Here is a tiny trained network, its code and every weight. The questions are about switching its units off for an input and a target symbol, where a switched-off unit gives its printed mean instead of its output.

import numpy as np


def w(rows, s, z=0):
    codes = np.array(rows[::2]) - 128.0
    scale = np.full(codes.shape[1], s)
    scale[-1] = z or s
    return codes * scale


def f(y):
    return y / 2 * (1 + np.tanh(0.7978845608 * (y + 0.044715 * y**3)))


def softmax(a):
    e = np.exp(a - a.max(-1, keepdims=True))
    return e / e.sum(-1, keepdims=True)


def log_softmax(a):
    a = a - a.max(-1, keepdims=True)
    return a - np.log(np.exp(a).sum(-1, keepdims=True))


def net(x, mask):
    ids = ['βγδεζημτφψω'.index(c) for c in x.split()]
    T = len(ids)
    res = E[ids] + P[:T]
    r = res
    for j in range(2):
        rows = slice(4 * j, 4 * j + 4)
        q, k, v = (r @ M[0][rows].T for M in (Q, K, V))
        z = softmax(np.where(np.tri(T) > 0, q @ k.T / 4**0.5, -1e9)) @ v
        o = O[0][rows]
        res = res + np.where(mask[j], z, o[:, -1]) @ o[:, :-1]
    y = f(res @ A[0][:, :-1].T + A[0][:, -1])
    res = res + np.where(mask[2:14], y, B[0][:, -1]) @ B[0][:, :-1]
    return log_softmax(res[-1] @ U[:, :-1].T + U[:, -1])


Q, K, V, O, A, B = {}, {}, {}, {}, {}, {}
E = w([
[117,138,173,167],'β',
[167,239,142,120],'γ',
[186,136,41,106],'δ',
[146,132,116,128],'ε',
[111,40,212,21],'ζ',
[249,176,82,72],'η',
[191,114,198,172],'μ',
[204,132,110,95],'τ',
[152,78,143,126],'φ',
[98,73,154,99],'ψ',
[179,254,96,96],'ω',
],0.018)
P = w([
[69,89,134,80],'0',
[94,69,137,118],'1',
[32,69,139,200],'2',
[102,29,168,99],'3',
[164,63,172,88],'4',
[137,96,148,213],'5',
[149,96,131,196],'6',
[117,104,132,254],'7',
[253,161,136,102],'8',
],0.0068)
Q[0] = w([
[2,133,102,109],'H0',
[99,161,135,208],'H0',
[196,12,78,30],'H0',
[178,88,170,196],'H0',
[106,141,190,98],'H1',
[60,205,52,23],'H1',
[45,111,112,136],'H1',
[55,122,48,185],'H1',
],0.009)
K[0] = w([
[60,173,46,66],'H0',
[113,182,157,46],'H0',
[155,159,187,212],'H0',
[102,54,136,144],'H0',
[200,124,216,64],'H1',
[194,75,95,95],'H1',
[2,102,164,84],'H1',
[93,59,163,140],'H1',
],0.0095)
V[0] = w([
[122,128,7,64],'H0',
[57,161,117,169],'H0',
[103,86,54,130],'H0',
[108,126,153,76],'H0',
[99,193,112,128],'H1',
[97,85,67,59],'H1',
[49,89,123,125],'H1',
[139,188,119,110],'H1',
],0.012)
O[0] = w([
[125,95,65,13,138],'H0',
[168,109,101,157,3],'H0',
[39,133,42,97,133],'H0',
[89,96,86,82,164],'H0',
[27,217,57,2,75],'H1',
[49,15,110,108,205],'H1',
[154,8,180,52,51],'H1',
[156,193,31,177,141],'H1',
],0.0061,0.0044)
A[0] = w([
[71,196,123,72,14],'N0',
[74,108,89,71,52],'N1',
[123,204,156,138,255],'N2',
[52,159,175,105,153],'N3',
[59,149,219,47,25],'N4',
[32,100,116,161,251],'N5',
[104,54,132,232,200],'N6',
[121,213,73,248,222],'N7',
[122,115,178,89,8],'N8',
[134,125,228,141,69],'N9',
[62,142,89,173,217],'N10',
[32,142,255,95,78],'N11',
],0.0096,0.0039)
B[0] = w([
[79,148,62,140,139],'N0',
[172,92,90,178,171],'N1',
[59,88,168,123,197],'N2',
[57,112,92,136,140],'N3',
[95,149,63,204,168],'N4',
[211,93,194,57,188],'N5',
[166,184,205,85,215],'N6',
[112,99,142,136,253],'N7',
[146,200,56,255,146],'N8',
[66,168,54,163,179],'N9',
[83,150,115,41,154],'N10',
[148,156,95,235,196],'N11',
],0.0069,0.0078)
U = w([
[75,191,106,114,239],'β',
[5,208,185,61,57],'γ',
[195,91,83,90,172],'δ',
[236,154,167,117,58],'ε',
[136,129,212,84,14],'ζ',
[226,195,224,196,98],'η',
[102,72,139,206,47],'μ',
[240,47,179,164,252],'τ',
[110,41,214,25,255],'φ',
[175,144,205,163,222],'ψ',
[176,253,68,94,5],'ω',
],0.0079,0.0039)

Each question gives the input, a string of symbols that net reads in full, and the target symbol t.
The units are the heads (4 rows each of Q, K, V and O) and the neurons (one row each of A and B). Each row of codes is followed by its name. A weight is (code - 128) times the scale printed after its matrix; where a second scale follows, it is the last column's (O, A, B and U).
mask holds one flag per unit, heads first, then neurons. A switched-off unit (its flag False) gives its mean, the last column of its rows in O or B, instead of its output. The means were averaged over made-up inputs and are rounded, as every weight is.
A unit's drop is (log p(t) with every unit on - log p(t) with that unit switched off) / (log p(t) with every unit on - log p(t) with every unit switched off).
unit that matters most: the unit with the biggest drop
k most important neurons: the k neurons with the biggest drops, biggest first
heads that matter: for each layer, one digit per head in row order, 1 if its drop is at least 0.15 and else 0, layers parted by /
drop of u: that unit's drop, to one decimal
input ψ ζ μ, target η: 2 most important neurons : [N6; N11]
input ε η ε δ δ ε, target φ: 2 most important neurons : [N11; N8]
input ε ε δ μ δ η ε μ γ, target γ: unit that matters most : N2
input η ε η ζ, target μ: 2 most important neurons : [N4; N11]
input ε δ δ, target δ: 4 most important neurons : [N1; N2; N6; N7]
input ω δ ε β ζ ψ ε μ ε, target η: heads that matter : 10
input ζ ε ζ ε ω γ ε ε ω, target γ: heads that matter : 01
input ζ φ μ δ ε ζ ε φ, target η: heads that matter : 11
input ε ζ δ δ ζ δ ω ζ ζ, target β: heads that matter : 01
input ε μ δ ζ δ ζ ε ε ζ, target η: heads that matter : 10
input δ ε ζ ε, target φ: heads that matter : 10
input ε μ δ ε ε ε η, target η: heads that matter : 11
input ε ε ε ψ, target τ: 2 most important neurons : [N11; N5]
input ε μ ε η ε φ, target η: unit that matters most : H0
input μ μ ε, target η: drop of H0 : 0.6
input ε τ μ, target η: drop of N6 : 0.3
input τ δ δ, target δ: drop of N2 : 0.1
input ε ε ε γ, target γ: drop of N7 : 0.0
